Here is a tiny trained network, its code and every weight. The questions are about switching its units off for an input and a target symbol, where a switched-off unit gives its printed mean instead of its output.

import numpy as np


def w(rows, s, z=0):
    codes = np.array(rows[::2]) - 128.0
    scale = np.full(codes.shape[1], s)
    scale[-1] = z or s
    return codes * scale


def norm(h):
    return h / np.sqrt((h * h).mean(-1, keepdims=True) + 1e-5)


def f(y):
    return np.maximum(y, 0)


def softmax(a):
    e = np.exp(a - a.max(-1, keepdims=True))
    return e / e.sum(-1, keepdims=True)


def log_softmax(a):
    a = a - a.max(-1, keepdims=True)
    return a - np.log(np.exp(a).sum(-1, keepdims=True))


def net(x, mask):
    ids = ['αβγδεηθλμπσφω'.index(c) for c in x.split()]
    T = len(ids)
    res = E[ids] + P[:T]
    u = 0
    for l in range(3):
        q, k, v = (norm(res) @ M[l].T for M in (Q, K, V))
        z = softmax(np.where(np.tri(T) > 0, q @ k.T / 2**0.5, -1e9)) @ v
        res = res + np.where(mask[u], z, O[l][:, -1]) @ O[l][:, :-1]
        u += 1
        y = f(norm(res) @ A[l][:, :-1].T + A[l][:, -1])
        res = res + np.where(mask[u : u + 4], y, B[l][:, -1]) @ B[l][:, :-1]
        u += 4
    return log_softmax(norm(res)[-1] @ U[:, :-1].T + U[:, -1])


Q, K, V, O, A, B = {}, {}, {}, {}, {}, {}
E = w([
[59,150,140,122,186,116],'α',
[123,102,125,155,33,120],'β',
[45,56,250,138,70,235],'γ',
[91,91,59,139,143,96],'δ',
[99,48,106,61,95,206],'ε',
[219,128,123,159,123,135],'η',
[43,79,155,136,149,86],'θ',
[87,225,172,177,116,155],'λ',
[134,121,176,88,126,93],'μ',
[118,189,128,102,49,122],'π',
[66,157,108,118,176,62],'σ',
[63,120,163,133,197,109],'φ',
[129,112,171,160,102,68],'ω',
],0.014)
P = w([
[114,253,135,54,160,164],'0',
[126,195,161,69,143,165],'1',
[142,164,161,95,138,166],'2',
[153,137,166,110,136,179],'3',
[168,131,156,120,131,176],'4',
[170,124,154,136,129,181],'5',
[181,124,142,140,126,177],'6',
[193,125,139,154,131,176],'7',
[206,122,123,161,133,174],'8',
[217,125,119,173,136,168],'9',
],0.0058)
Q[0] = w([
[118,103,208,84,111,104],'L0H0',
[96,188,79,119,154,254],'L0H0',
],0.0067)
K[0] = w([
[170,141,255,142,103,106],'L0H0',
[50,194,32,108,146,228],'L0H0',
],0.0054)
V[0] = w([
[102,161,103,156,144,209],'L0H0',
[161,138,253,120,97,92],'L0H0',
],0.0054)
O[0] = w([
[60,51,223,63,115,3,110],'L0H0',
[77,220,26,109,168,191,7],'L0H0',
],0.005,0.0014)
A[0] = w([
[170,131,191,131,140,158,252],'L0N0',
[139,123,157,126,41,136,165],'L0N1',
[139,96,89,148,168,131,98],'L0N2',
[58,108,116,137,255,113,52],'L0N3',
],0.0094,0.0029)
B[0] = w([
[98,121,149,26,136,42,193],'L0N0',
[56,135,47,163,137,37,221],'L0N1',
[67,115,216,67,116,94,184],'L0N2',
[140,243,71,100,2,56,254],'L0N3',
],0.0076,0.0051)
Q[1] = w([
[112,123,237,72,79,104],'L1H0',
[213,174,229,240,253,169],'L1H0',
],0.005)
K[1] = w([
[160,26,188,100,71,118],'L1H0',
[84,254,197,137,241,223],'L1H0',
],0.004)
V[1] = w([
[212,136,68,122,151,162],'L1H0',
[242,100,201,253,34,239],'L1H0',
],0.0041)
O[1] = w([
[181,121,145,67,33,118,70],'L1H0',
[29,106,109,125,54,3,1],'L1H0',
],0.0051,0.007)
A[1] = w([
[158,153,78,240,50,133,182],'L1N0',
[137,230,109,33,76,99,29],'L1N1',
[213,128,123,77,151,123,3],'L1N2',
[82,126,109,3,117,66,118],'L1N3',
],0.0069,0.0035)
B[1] = w([
[254,50,141,163,90,118,225],'L1N0',
[31,109,121,85,202,81,251],'L1N1',
[117,128,176,82,64,141,140],'L1N2',
[122,215,45,142,93,147,253],'L1N3',
],0.0076,0.0053)
Q[2] = w([
[117,166,97,166,127,2],'L2H0',
[91,104,229,183,242,146],'L2H0',
],0.0057)
K[2] = w([
[111,164,1,207,226,108],'L2H0',
[178,74,238,75,118,147],'L2H0',
],0.0046)
V[2] = w([
[107,209,61,148,192,137],'L2H0',
[140,235,173,118,2,181],'L2H0',
],0.0045)
O[2] = w([
[151,222,66,132,29,194,252],'L2H0',
[60,79,255,124,5,102,152],'L2H0',
],0.0038)
A[2] = w([
[150,123,89,115,23,59,2],'L2N0',
[120,115,210,71,133,215,145],'L2N1',
[80,255,190,118,60,169,197],'L2N2',
[112,145,115,238,88,73,99],'L2N3',
],0.0051,0.002)
B[2] = w([
[57,108,253,64,108,134,218],'L2N0',
[61,20,152,213,58,104,160],'L2N1',
[234,5,154,228,160,96,254],'L2N2',
[101,132,187,158,142,208,201],'L2N3',
],0.0051,0.0048)
U = w([
[26,185,28,102,146,56,179],'α',
[107,163,112,208,1,109,163],'β',
[20,88,221,89,71,123,172],'γ',
[142,14,91,141,180,53,254],'δ',
[101,75,44,59,102,213,133],'ε',
[196,105,174,22,93,91,109],'η',
[123,110,114,135,126,126,78],'θ',
[98,174,207,221,186,102,99],'λ',
[142,140,115,54,186,198,245],'μ',
[119,118,117,125,129,123,9],'π',
[110,108,115,120,121,118,23],'σ',
[117,118,119,122,129,120,7],'φ',
[201,180,122,192,171,184,199],'ω',
],0.0088,0.0032)

Each question gives the input, a string of symbols that net reads in full, and the target symbol t.
The units are the heads (2 rows each of Q, K, V and O) and the neurons (one row each of A and B). Each row of codes is followed by its name. A weight is (code - 128) times the scale printed after its matrix; where a second scale follows, it is the last column's (O, A, B and U).
mask holds one flag per unit, layer by layer, with each layer's heads first. A switched-off unit (its flag False) gives its mean, the last column of its rows in O or B, instead of its output. The means were averaged over made-up inputs and are rounded, as every weight is.
A unit's drop is (log p(t) with every unit on - log p(t) with that unit switched off) / (log p(t) with every unit on - log p(t) with every unit switched off).
The circuit of an input: a set's keep is (log p(t) with only the set's units on - log p(t) with every unit switched off) / (log p(t) with every unit on - log p(t) with every unit switched off). Starting from the 12 units with the biggest drops (on a tie, the unit counted first), units are removed one at a time, each time the one whose removal leaves the highest keep (on an exact tie, the one counted first), for as long as the keep stays at least 0.8.
circuit, biggest first: the units of the circuit, biggest drop first
k most important neurons: the k neurons with the biggest drops, biggest first
top k neurons in layer l: the k neurons of layer l with the biggest drops, biggest first
drop when u is switched off: that unit's drop, to one decimal
input σ θ β η δ δ, target β: 3 most important neurons => L1N3; L0N2; L1N1
input γ λ β γ β β θ, target α: circuit, biggest first => L0N3; L1N1
input δ δ θ δ δ β γ σ θ ω, target ω: 4 most important neurons => L0N3; L1N1; L2N2; L0N0
input δ λ δ η μ, target μ: 3 most important neurons => L0N3; L0N0; L0N1
input λ θ π β α φ, target α: circuit, biggest first => L0N3; L1N1
input σ β π δ ω η, target η: 2 most important neurons => L0N0; L1N2
input δ δ π δ β δ, target δ: 3 most important neurons => L0N3; L0N0; L0N1
input β δ η, target η: 2 most important neurons => L1N2; L0N0
input η λ δ δ η δ, target γ: 2 most important neurons => L0N2; L1N1
input λ β δ δ δ μ, target μ: top 2 neurons in layer 0 => L0N3; L0N0
input δ π δ δ δ δ σ θ, target α: circuit, biggest first => L0N3; L2H0; L0H0
input δ θ δ, target β: 2 most important neurons => L1N3; L1N1
input θ δ η δ β π, target α: top 2 neurons in layer 0 => L0N0; L0N3
input δ δ β θ σ θ, target β: 3 most important neurons => L0N3; L0N0; L1N0
input α δ β θ δ δ θ, target β: top neuron in layer 2 => L2N2
input δ θ δ δ δ, target δ: 4 most important neurons => L0N3; L0N0; L1N3; L1N1
input θ δ β δ δ, target γ: top 3 neurons in layer 0 => L0N2; L0N1; L0N3
input δ ω δ δ δ δ β δ β, target δ: drop when L1N3 is switched off => 0.2
input δ δ μ δ δ ω, target ω: drop when L2N0 is switched off => 0.0
input δ φ η β π, target α: drop when L1N1 is switched off => 0.4
